[[ 23 -25  -8  41   6  -4  14]
 [  3   3   5  -7   8  27  -8]
 [ -3  -4  15  -6   7  11  29]]
->
[[  3   3   5  -7   8  27  -8]
 [ -3  -4  15  -6   7  11  29]
 [ 23 -25  -8  41   6  -4  14]]

[[  5   9  10  40  -8   9 -10]
 [-15 -31   8 -10   9 -18 -13]
 [ -9  -1  18   0  -4  -2  20]
 [ 26 -17  24 -10  -1  39  -8]
 [  6 -28  -3 -37  17  -1  -5]
 [ 21  -9  25 -40  17  10 -19]
 [  5   8  47  15 -26  48 -31]]
->
[[  5   9  10  40  -8   9 -10]
 [  5   8  47  15 -26  48 -31]
 [ -9  -1  18   0  -4  -2  20]
 [ 21  -9  25 -40  17  10 -19]
 [ 26 -17  24 -10  -1  39  -8]
 [  6 -28  -3 -37  17  -1  -5]
 [-15 -31   8 -10   9 -18 -13]]

[[-35  -2 -30 -13 -18 -27 -31  -3  -1 -18   4   0  45  19  31]
 [  9   4 -20  23   0  23   9   2  18  -5 -20 -18 -36 -35  23]
 [  4  30  36  -2 -40  24 -26 -20  36  12 -34  25  19  -9 -24]]
->
[[  4  30  36  -2 -40  24 -26 -20  36  12 -34  25  19  -9 -24]
 [  9   4 -20  23   0  23   9   2  18  -5 -20 -18 -36 -35  23]
 [-35  -2 -30 -13 -18 -27 -31  -3  -1 -18   4   0  45  19  31]]

[[-20   1 -28  16  23   2 -24  -9]
 [ -8  16  29   8  -8 -36  19  13]
 [  8  20 -14  40  -1   3  12 -11]
 [ 18 -24   5 -38  30  27 -16   6]
 [-10  18  31   6 -11 -37  18  15]
 [ -5 -13 -11   2 -16 -33  16  -7]
 [ -8  -3 -22   7  17   6 -25 -21]
 [  9 -19  33  10 -10  -7  -6   4]]
->
[[  8  20 -14  40  -1   3  12 -11]
 [-10  18  31   6 -11 -37  18  15]
 [ -8  16  29   8  -8 -36  19  13]
 [-20   1 -28  16  23   2 -24  -9]
 [ -8  -3 -22   7  17   6 -25 -21]
 [ -5 -13 -11   2 -16 -33  16  -7]
 [  9 -19  33  10 -10  -7  -6   4]
 [ 18 -24   5 -38  30  27 -16   6]]

[[-41   5   6]
 [-18  21 -12]
 [ -7  26  28]
 [-13  41  29]
 [-24  29  23]]
->
[[-13  41  29]
 [-24  29  23]
 [ -7  26  28]
 [-18  21 -12]
 [-41   5   6]]

[[  4 -15  -5  13 -13  15  11  27  14 -23   4 -16 -27  19]
 [ 19  44 -35 -33  -6 -16  -1  26  13 -17  -4  -1   3  -7]
 [ 22   1 -14  -8   0 -11  15   2 -35  18  21  21 -17  -7]]
->
[[ 19  44 -35 -33  -6 -16  -1  26  13 -17  -4  -1   3  -7]
 [ 22   1 -14  -8   0 -11  15   2 -35  18  21  21 -17  -7]
 [  4 -15  -5  13 -13  15  11  27  14 -23   4 -16 -27  19]]

[[ 28  21  -4  30  20  16]
 [-22  -9  11  -7  13 -26]
 [  4  -2   6   2  -9 -11]
 [ 20  11  -3   0 -15  30]
 [-33 -29 -11 -15   7 -18]
 [  1  -8 -10   7   8   3]
 [ 34  20  -1  12  -8  32]
 [-26 -23  -4  -3   8 -32]
 [  3   4  -4   7  12  -1]
 [-34 -27  -3  -6   8 -44]
 [ -3 -10 -12   1   8  -5]]
->
[[ 28  21  -4  30  20  16]
 [ 34  20  -1  12  -8  32]
 [ 20  11  -3   0 -15  30]
 [  3   4  -4   7  12  -1]
 [  4  -2   6   2  -9 -11]
 [  1  -8 -10   7   8   3]
 [-22  -9  11  -7  13 -26]
 [ -3 -10 -12   1   8  -5]
 [-26 -23  -4  -3   8 -32]
 [-34 -27  -3  -6   8 -44]
 [-33 -29 -11 -15   7 -18]]

[[ -7 -15 -36   9 -28]
 [-10 -13 -25  10 -22]
 [ -6 -12 -31  10 -24]
 [-13  23  19   3   4]
 [-13   5  -5 -20  -2]
 [-14  12  26  17  29]
 [-10  20  25  12  12]
 [  4  -2  16  16  -8]
 [  1   8  31  20  -3]
 [-13   0 -23  -7  16]]
->
[[-13  23  19   3   4]
 [-10  20  25  12  12]
 [-14  12  26  17  29]
 [  1   8  31  20  -3]
 [-13   5  -5 -20  -2]
 [-13   0 -23  -7  16]
 [  4  -2  16  16  -8]
 [ -6 -12 -31  10 -24]
 [-10 -13 -25  10 -22]
 [ -7 -15 -36   9 -28]]

[[ 13  20  10  -1  21  13]
 [ -1 -12 -12 -22 -18   9]
 [  5   1   6  11   1   9]
 [ 14  24  15  14  26  16]
 [ -1 -19   1   7 -25  -1]
 [-21  -9  -6  11  -4 -23]
 [ -4 -24  -5   2 -25  -1]
 [-17 -10  -8   9  -7 -16]
 [ 11  12  27  40  11  -6]]
->
[[ 14  24  15  14  26  16]
 [ 13  20  10  -1  21  13]
 [ 11  12  27  40  11  -6]
 [  5   1   6  11   1   9]
 [-21  -9  -6  11  -4 -23]
 [-17 -10  -8   9  -7 -16]
 [ -1 -12 -12 -22 -18   9]
 [ -1 -19   1   7 -25  -1]
 [ -4 -24  -5   2 -25  -1]]
